Here is a tiny trained network, its code and every weight. The questions are about switching its units off for an input and a target symbol, where a switched-off unit gives its printed mean instead of its output.

import numpy as np


def w(rows, s, z=0):
    codes = np.array(rows[::2]) - 128.0
    scale = np.full(codes.shape[1], s)
    scale[-1] = z or s
    return codes * scale


def norm(h):
    return h / np.sqrt((h * h).mean(-1, keepdims=True) + 1e-5)


def f(y):
    return y / 2 * (1 + np.tanh(0.7978845608 * (y + 0.044715 * y**3)))


def softmax(a):
    e = np.exp(a - a.max(-1, keepdims=True))
    return e / e.sum(-1, keepdims=True)


def log_softmax(a):
    a = a - a.max(-1, keepdims=True)
    return a - np.log(np.exp(a).sum(-1, keepdims=True))


def net(x, mask):
    ids = ['Παβεθφω'.index(c) for c in x.split()]
    T = len(ids)
    res = E[ids] + P[:T]
    r = norm(res)
    for j in range(3):
        rows = slice(2 * j, 2 * j + 2)
        q, k, v = (r @ M[0][rows].T for M in (Q, K, V))
        z = softmax(np.where(np.tri(T) > 0, q @ k.T / 2**0.5, -1e9)) @ v
        o = O[0][rows]
        res = res + np.where(mask[j], z, o[:, -1]) @ o[:, :-1]
    y = f(norm(res) @ A[0][:, :-1].T + A[0][:, -1])
    res = res + np.where(mask[3:19], y, B[0][:, -1]) @ B[0][:, :-1]
    return log_softmax(norm(res)[-1] @ U[:, :-1].T + U[:, -1])


Q, K, V, O, A, B = {}, {}, {}, {}, {}, {}
E = w([
[202,118,160,112,108],'Π',
[91,102,47,144,154],'α',
[94,149,207,93,162],'β',
[143,104,52,119,74],'ε',
[124,128,178,119,210],'θ',
[69,152,112,110,71],'φ',
[164,127,126,255,94],'ω',
],0.0063)
P = w([
[151,254,96,112,157],'0',
[150,186,143,144,107],'1',
[147,152,118,141,103],'2',
[134,130,115,126,101],'3',
[128,107,114,125,98],'4',
[114,82,125,118,105],'5',
[109,54,125,123,104],'6',
[101,20,133,124,93],'7',
[96,20,118,130,113],'8',
],0.0038)
Q[0] = w([
[166,50,119,126,140],'H0',
[104,125,121,111,78],'H0',
[112,179,217,115,192],'H1',
[233,98,116,196,56],'H1',
[107,149,213,87,229],'H2',
[11,118,82,153,123],'H2',
],0.012)
K[0] = w([
[110,56,163,163,137],'H0',
[116,127,100,131,85],'H0',
[151,245,112,87,161],'H1',
[79,19,150,75,125],'H1',
[128,195,93,46,154],'H2',
[142,195,130,182,106],'H2',
],0.012)
V[0] = w([
[153,182,96,13,173],'H0',
[79,36,143,151,159],'H0',
[2,179,147,103,60],'H1',
[143,105,27,139,78],'H1',
[136,98,168,7,79],'H2',
[82,94,189,214,98],'H2',
],0.0047)
O[0] = w([
[71,37,173,104,80,158],'H0',
[149,197,148,104,85,55],'H0',
[178,187,221,175,32,253],'H1',
[175,81,160,179,189,212],'H1',
[108,194,115,254,121,90],'H2',
[114,187,135,54,199,120],'H2',
],0.0049,0.003)
A[0] = w([
[88,97,85,112,171,147],'N0',
[102,108,126,151,136,120],'N1',
[109,128,160,139,88,174],'N2',
[133,140,151,138,138,32],'N3',
[143,164,144,98,174,189],'N4',
[139,110,146,171,137,111],'N5',
[150,98,111,101,115,101],'N6',
[118,140,143,129,90,124],'N7',
[133,102,127,153,162,126],'N8',
[144,114,138,108,125,83],'N9',
[133,134,96,8,114,3],'N10',
[93,212,104,143,63,96],'N11',
[140,110,142,110,123,104],'N12',
[155,145,115,138,152,114],'N13',
[154,144,71,138,116,88],'N14',
[126,138,171,95,163,157],'N15',
],0.011,0.0037)
B[0] = w([
[135,211,168,161,103,170],'N0',
[133,152,118,114,144,141],'N1',
[168,176,56,115,165,253],'N2',
[179,113,151,117,115,109],'N3',
[129,75,88,170,48,138],'N4',
[117,155,147,59,134,165],'N5',
[90,159,141,145,89,144],'N6',
[138,142,94,130,142,187],'N7',
[61,166,121,103,138,144],'N8',
[108,128,122,115,124,125],'N9',
[106,160,159,1,8,185],'N10',
[126,83,5,77,233,217],'N11',
[112,144,105,102,129,138],'N12',
[79,98,154,130,109,112],'N13',
[112,95,133,183,77,122],'N14',
[159,82,67,153,74,162],'N15',
],0.0058,0.0047)
U = w([
[25,223,177,170,165,146],'Π',
[132,24,139,97,128,2],'α',
[136,149,1,106,185,223],'β',
[115,64,203,93,206,148],'ε',
[86,158,123,25,13,157],'θ',
[252,208,185,166,109,89],'φ',
[98,61,86,245,48,129],'ω',
],0.0076,0.0018)

Each question gives the input, a string of symbols that net reads in full, and the target symbol t.
The units are the heads (2 rows each of Q, K, V and O) and the neurons (one row each of A and B). Each row of codes is followed by its name. A weight is (code - 128) times the scale printed after its matrix; where a second scale follows, it is the last column's (O, A, B and U).
mask holds one flag per unit, heads first, then neurons. A switched-off unit (its flag False) gives its mean, the last column of its rows in O or B, instead of its output. The means were averaged over made-up inputs and are rounded, as every weight is.
A unit's drop is (log p(t) with every unit on - log p(t) with that unit switched off) / (log p(t) with every unit on - log p(t) with every unit switched off).
The circuit of an input: a set's keep is (log p(t) with only the set's units on - log p(t) with every unit switched off) / (log p(t) with every unit on - log p(t) with every unit switched off). Starting from the 12 units with the biggest drops (on a tie, the unit counted first), units are removed one at a time, each time the one whose removal leaves the highest keep (on an exact tie, the one counted first), for as long as the keep stays at least 0.8.
circuit, biggest first: the units of the circuit, biggest drop first
unit that matters most: the unit with the biggest drop
top k neurons: the k neurons with the biggest drops, biggest first
heads that matter: for each layer, one digit per head in row order, 1 if its drop is at least 0.15 and else 0, layers parted by /
input α φ φ φ ε φ θ, target α: unit that matters most	N15
input β θ ω θ θ Π α θ, target β: circuit, biggest first	H1, H2, N10
input ω φ ε ω, target ε: circuit, biggest first	H1, H2, N2
input α ω φ β ω, target β: circuit, biggest first	H1, N11
input β ε α φ ε φ φ ε Π, target ε: top 4 neurons	N0, N2, N10, N5
input φ φ β, target φ: heads that matter	000
input ω α β φ β φ ε Π, target ε: heads that matter	011
input ε Π β θ, target ε: circuit, biggest first	H1, N2
input Π ε β Π φ φ Π φ ε, target ω: heads that matter	010
input ω α θ φ ε, target θ: circuit, biggest first	H2, N10
input φ Π ω φ φ ε θ ω, target θ: circuit, biggest first	H2, H1, H0, N10
input ε φ θ φ Π Π, target Π: heads that matter	011
input θ β ε β β ω φ θ θ, target θ: circuit, biggest first	H1, H0, N10
input φ ε θ ω φ φ α, target θ: heads that matter	001
input α ε α β, target α: top 2 neurons	N15, N10
input ω θ φ ε θ, target ω: circuit, biggest first	N4, N15, N11
input φ θ θ, target φ: heads that matter	010
input θ φ β, target θ: circuit, biggest first	H1, N10
input Π ε θ, target Π: circuit, biggest first	H1, N0, H2, N2
input ε φ ω β, target ε: top neuron	N11
input α β θ θ, target α: heads that matter	001
input φ φ φ φ α β θ φ ω, target φ: top 2 neurons	N11, N10
input ω φ φ φ θ, target ω: heads that matter	000
input φ θ α ω β ε ε θ θ, target φ: heads that matter	110
input φ φ φ α Π φ Π, target φ: heads that matter	101
input ε Π θ, target ε: heads that matter	011
input α φ β Π, target β: circuit, biggest first	H1, H2, N11
input φ ε ε Π φ ε ω, target ε: unit that matters most	H2
input Π φ φ ε φ ω β, target Π: unit that matters most	H1
input α θ α φ ε, target ω: top 3 neurons	N11, N10, N2
